Below are the code and all the weights of a small trained network. Each question names an input and a target symbol and asks about switching units off, where a switched-off unit gives its printed mean instead of its output.

import numpy as np


def w(rows, s, z=0):
    codes = np.array(rows[::2]) - 128.0
    scale = np.full(codes.shape[1], s)
    scale[-1] = z or s
    return codes * scale


def norm(h):
    return h / np.sqrt((h * h).mean(-1, keepdims=True) + 1e-5)


def f(y):
    return np.maximum(y, 0)


def softmax(a):
    e = np.exp(a - a.max(-1, keepdims=True))
    return e / e.sum(-1, keepdims=True)


def log_softmax(a):
    a = a - a.max(-1, keepdims=True)
    return a - np.log(np.exp(a).sum(-1, keepdims=True))


def net(x, mask):
    ids = ['βγεθλξψ'.index(c) for c in x.split()]
    T = len(ids)
    res = E[ids] + P[:T]
    u = 0
    for l in range(2):
        r = norm(res)
        for j in range(3):
            rows = slice(4 * j, 4 * j + 4)
            q, k, v = (r @ M[l][rows].T for M in (Q, K, V))
            z = softmax(np.where(np.tri(T) > 0, q @ k.T / 4**0.5, -1e9)) @ v
            o = O[l][rows]
            res = res + np.where(mask[u + j], z, o[:, -1]) @ o[:, :-1]
        u += 3
        y = f(norm(res) @ A[l][:, :-1].T + A[l][:, -1])
        res = res + np.where(mask[u : u + 12], y, B[l][:, -1]) @ B[l][:, :-1]
        u += 12
    return log_softmax(norm(res)[-1] @ U[:, :-1].T + U[:, -1])


Q, K, V, O, A, B = {}, {}, {}, {}, {}, {}
E = w([
[138,114,45,63],'β',
[161,104,60,60],'γ',
[132,43,24,102],'ε',
[42,218,102,144],'θ',
[246,18,162,140],'λ',
[139,173,102,47],'ξ',
[200,122,142,73],'ψ',
],0.013)
P = w([
[53,51,191,1],'0',
[88,93,169,47],'1',
[141,152,30,67],'2',
[99,130,161,87],'3',
[170,179,22,121],'4',
[93,158,156,121],'5',
[178,202,27,171],'6',
[79,168,157,149],'7',
[163,215,52,209],'8',
[56,161,148,180],'9',
[136,211,100,238],'10',
[30,136,116,200],'11',
],0.0089)
Q[0] = w([
[216,125,50,138],'L0H0',
[161,228,17,155],'L0H0',
[164,166,109,136],'L0H0',
[233,106,7,137],'L0H0',
[192,254,148,252],'L0H1',
[60,168,154,49],'L0H1',
[171,233,28,205],'L0H1',
[7,128,171,95],'L0H1',
[165,129,124,223],'L0H2',
[18,67,230,66],'L0H2',
[99,57,73,87],'L0H2',
[95,166,75,141],'L0H2',
],0.012)
K[0] = w([
[142,111,96,226],'L0H0',
[88,51,100,188],'L0H0',
[134,95,97,141],'L0H0',
[131,98,132,215],'L0H0',
[99,71,111,158],'L0H1',
[138,143,112,56],'L0H1',
[67,121,90,245],'L0H1',
[50,164,160,27],'L0H1',
[55,85,115,135],'L0H2',
[156,136,137,8],'L0H2',
[124,165,149,147],'L0H2',
[139,149,138,187],'L0H2',
],0.015)
V[0] = w([
[78,5,95,221],'L0H0',
[184,108,152,177],'L0H0',
[80,155,25,149],'L0H0',
[89,110,163,196],'L0H0',
[149,210,176,183],'L0H1',
[76,122,95,118],'L0H1',
[92,76,149,167],'L0H1',
[97,217,122,102],'L0H1',
[153,76,22,74],'L0H2',
[130,204,63,72],'L0H2',
[37,68,62,169],'L0H2',
[35,160,132,174],'L0H2',
],0.012)
O[0] = w([
[186,133,57,166,161],'L0H0',
[101,93,47,199,92],'L0H0',
[173,49,143,55,176],'L0H0',
[158,122,58,133,63],'L0H0',
[97,125,173,125,41],'L0H1',
[131,141,53,90,155],'L0H1',
[182,141,89,122,87],'L0H1',
[43,171,121,74,136],'L0H1',
[132,100,57,117,250],'L0H2',
[89,97,149,79,210],'L0H2',
[170,255,103,28,144],'L0H2',
[140,188,171,85,82],'L0H2',
],0.0083,0.013)
A[0] = w([
[76,65,145,152,162],'L0N0',
[159,123,104,86,4],'L0N1',
[145,175,78,195,228],'L0N2',
[88,150,98,162,220],'L0N3',
[73,154,93,111,91],'L0N4',
[63,153,97,131,167],'L0N5',
[138,209,180,111,137],'L0N6',
[141,111,94,150,182],'L0N7',
[165,156,65,110,144],'L0N8',
[102,152,113,102,160],'L0N9',
[159,56,162,132,144],'L0N10',
[127,250,163,134,143],'L0N11',
],0.017,0.0039)
B[0] = w([
[81,215,145,129,193],'L0N0',
[116,159,109,94,197],'L0N1',
[139,69,187,133,181],'L0N2',
[173,127,190,134,159],'L0N3',
[153,81,133,118,188],'L0N4',
[154,73,168,140,184],'L0N5',
[179,111,201,26,145],'L0N6',
[120,144,135,166,198],'L0N7',
[184,157,127,136,255],'L0N8',
[109,70,198,124,195],'L0N9',
[113,156,104,184,178],'L0N10',
[213,247,183,49,146],'L0N11',
],0.011,0.0088)
Q[1] = w([
[180,28,82,113],'L1H0',
[141,93,95,175],'L1H0',
[136,125,117,109],'L1H0',
[201,170,103,177],'L1H0',
[180,113,180,66],'L1H1',
[78,62,100,71],'L1H1',
[83,150,151,194],'L1H1',
[102,116,157,8],'L1H1',
[139,130,76,72],'L1H2',
[157,180,183,69],'L1H2',
[165,128,169,162],'L1H2',
[77,181,222,154],'L1H2',
],0.013)
K[1] = w([
[119,62,116,138],'L1H0',
[120,126,150,176],'L1H0',
[123,99,130,133],'L1H0',
[172,168,118,111],'L1H0',
[123,161,179,134],'L1H1',
[194,177,141,125],'L1H1',
[92,129,157,153],'L1H1',
[163,150,135,82],'L1H1',
[109,139,101,131],'L1H2',
[132,165,127,92],'L1H2',
[96,152,181,159],'L1H2',
[81,111,248,134],'L1H2',
],0.017)
V[1] = w([
[28,90,117,161],'L1H0',
[138,139,90,120],'L1H0',
[111,123,237,6],'L1H0',
[117,188,4,57],'L1H0',
[255,178,105,137],'L1H1',
[108,61,63,124],'L1H1',
[196,131,179,182],'L1H1',
[97,181,89,89],'L1H1',
[70,82,84,182],'L1H2',
[110,36,144,107],'L1H2',
[119,220,125,183],'L1H2',
[185,187,89,152],'L1H2',
],0.0074)
O[1] = w([
[254,161,98,25,114],'L1H0',
[73,146,89,168,146],'L1H0',
[137,148,56,219,220],'L1H0',
[109,144,183,178,212],'L1H0',
[68,163,157,99,203],'L1H1',
[170,3,115,156,186],'L1H1',
[160,154,138,34,76],'L1H1',
[160,122,229,124,154],'L1H1',
[102,165,167,83,79],'L1H2',
[74,103,184,105,181],'L1H2',
[84,138,8,111,2],'L1H2',
[68,174,82,135,139],'L1H2',
],0.0058,0.0039)
A[1] = w([
[195,154,172,159,77],'L1N0',
[91,242,103,154,45],'L1N1',
[94,184,224,74,217],'L1N2',
[202,169,164,91,136],'L1N3',
[237,105,135,72,125],'L1N4',
[206,194,178,203,197],'L1N5',
[124,107,228,164,174],'L1N6',
[90,88,71,141,254],'L1N7',
[24,134,181,180,146],'L1N8',
[201,77,132,241,41],'L1N9',
[208,192,82,114,45],'L1N10',
[182,169,9,94,46],'L1N11',
],0.012,0.0035)
B[1] = w([
[119,105,174,129,148],'L1N0',
[105,122,129,153,135],'L1N1',
[136,180,112,170,204],'L1N2',
[160,178,133,169,179],'L1N3',
[130,163,109,183,254],'L1N4',
[90,77,133,81,168],'L1N5',
[101,144,86,122,179],'L1N6',
[105,197,138,152,205],'L1N7',
[66,154,126,182,173],'L1N8',
[162,120,177,123,181],'L1N9',
[3,70,65,82,179],'L1N10',
[86,161,34,119,213],'L1N11',
],0.011,0.0092)
U = w([
[176,52,136,29,98],'β',
[129,66,130,109,64],'γ',
[166,164,23,142,164],'ε',
[219,215,175,105,185],'θ',
[226,108,168,220,252],'λ',
[77,88,197,87,157],'ξ',
[81,197,148,254,83],'ψ',
],0.013,0.0042)

Each question gives the input, a string of symbols that net reads in full, and the target symbol t.
The units are the heads (4 rows each of Q, K, V and O) and the neurons (one row each of A and B). Each row of codes is followed by its name. A weight is (code - 128) times the scale printed after its matrix; where a second scale follows, it is the last column's (O, A, B and U).
mask holds one flag per unit, layer by layer, with each layer's heads first. A switched-off unit (its flag False) gives its mean, the last column of its rows in O or B, instead of its output. The means were averaged over made-up inputs and are rounded, as every weight is.
A unit's drop is (log p(t) with every unit on - log p(t) with that unit switched off) / (log p(t) with every unit on - log p(t) with every unit switched off).
The circuit of an input: a set's keep is (log p(t) with only the set's units on - log p(t) with every unit switched off) / (log p(t) with every unit on - log p(t) with every unit switched off). Starting from the 12 units with the biggest drops (on a tie, the unit counted first), units are removed one at a time, each time the one whose removal leaves the highest keep (on an exact tie, the one counted first), for as long as the keep stays at least 0.8.
units of the circuit, in order: the units of the circuit, biggest drop first
unit that matters most: the unit with the biggest drop
top k neurons: the k neurons with the biggest drops, biggest first
heads that matter: for each layer, one digit per head in row order, 1 if its drop is at least 0.15 and else 0, layers parted by /
input γ ψ β ε, target ψ: heads that matter -> 000 / 000
input β ε γ ξ β γ, target ξ: heads that matter -> 010 / 000
input θ ψ β, target θ: heads that matter -> 101 / 000
input λ λ ε ε, target λ: units of the circuit, in order -> L0N2, L0H2, L0H0, L1N9
input θ ψ ξ ψ β β ψ ε ξ ξ ε λ, target ξ: heads that matter -> 111 / 000
input β ψ θ β ψ, target θ: heads that matter -> 000 / 000
input λ ψ ξ, target λ: heads that matter -> 100 / 000
input λ ψ ξ ψ β ε β ε ε β ξ ε, target ξ: units of the circuit, in order -> L0H1, L1N4
input β ε β λ θ θ β β ψ, target θ: unit that matters most -> L0H2
input γ ε ψ γ ψ ξ ε β, target ξ: heads that matter -> 010 / 100
input β β λ β ψ ε ξ θ β, target θ: heads that matter -> 001 / 000
input ξ λ ε ψ β ε, target ψ: units of the circuit, in order -> L0N0, L0H2
input ε ψ θ θ θ ψ γ, target θ: heads that matter -> 001 / 000
input β β β ξ ψ ψ β β β β β, target β: heads that matter -> 110 / 000
input ξ ε β λ β γ ξ ψ ξ, target λ: top neuron -> L0N2
input β β ξ θ, target ξ: top 2 neurons -> L0N8, L0N9
input λ θ ψ ξ γ, target θ: heads that matter -> 101 / 000
input β ε ε θ ξ λ β ψ ψ, target λ: heads that matter -> 100 / 000
input β β β ε ε β ψ γ, target ψ: heads that matter -> 001 / 000
input θ β β ψ ξ ψ ψ ξ β λ, target ψ: top 2 neurons -> L0N0, L1N8
input ξ β β β ε β θ ε, target θ: units of the circuit, in order -> L0H2
input λ ψ ε ψ ξ ξ, target ψ: top 2 neurons -> L0N0, L1N2
input ξ ψ ψ β ε γ β β ξ β, target ξ: heads that matter -> 000 / 000
input θ β ε β λ θ ξ β λ β ξ ε, target ξ: top 3 neurons -> L1N4, L0N4, L0N5
input β β λ ε, target λ: top 2 neurons -> L0N2, L0N3
input ψ β β β λ β ε ξ ψ β ε θ, target θ: top 2 neurons -> L0N11, L1N2
input β ε β ψ β θ ψ β, target ψ: units of the circuit, in order -> L0H2
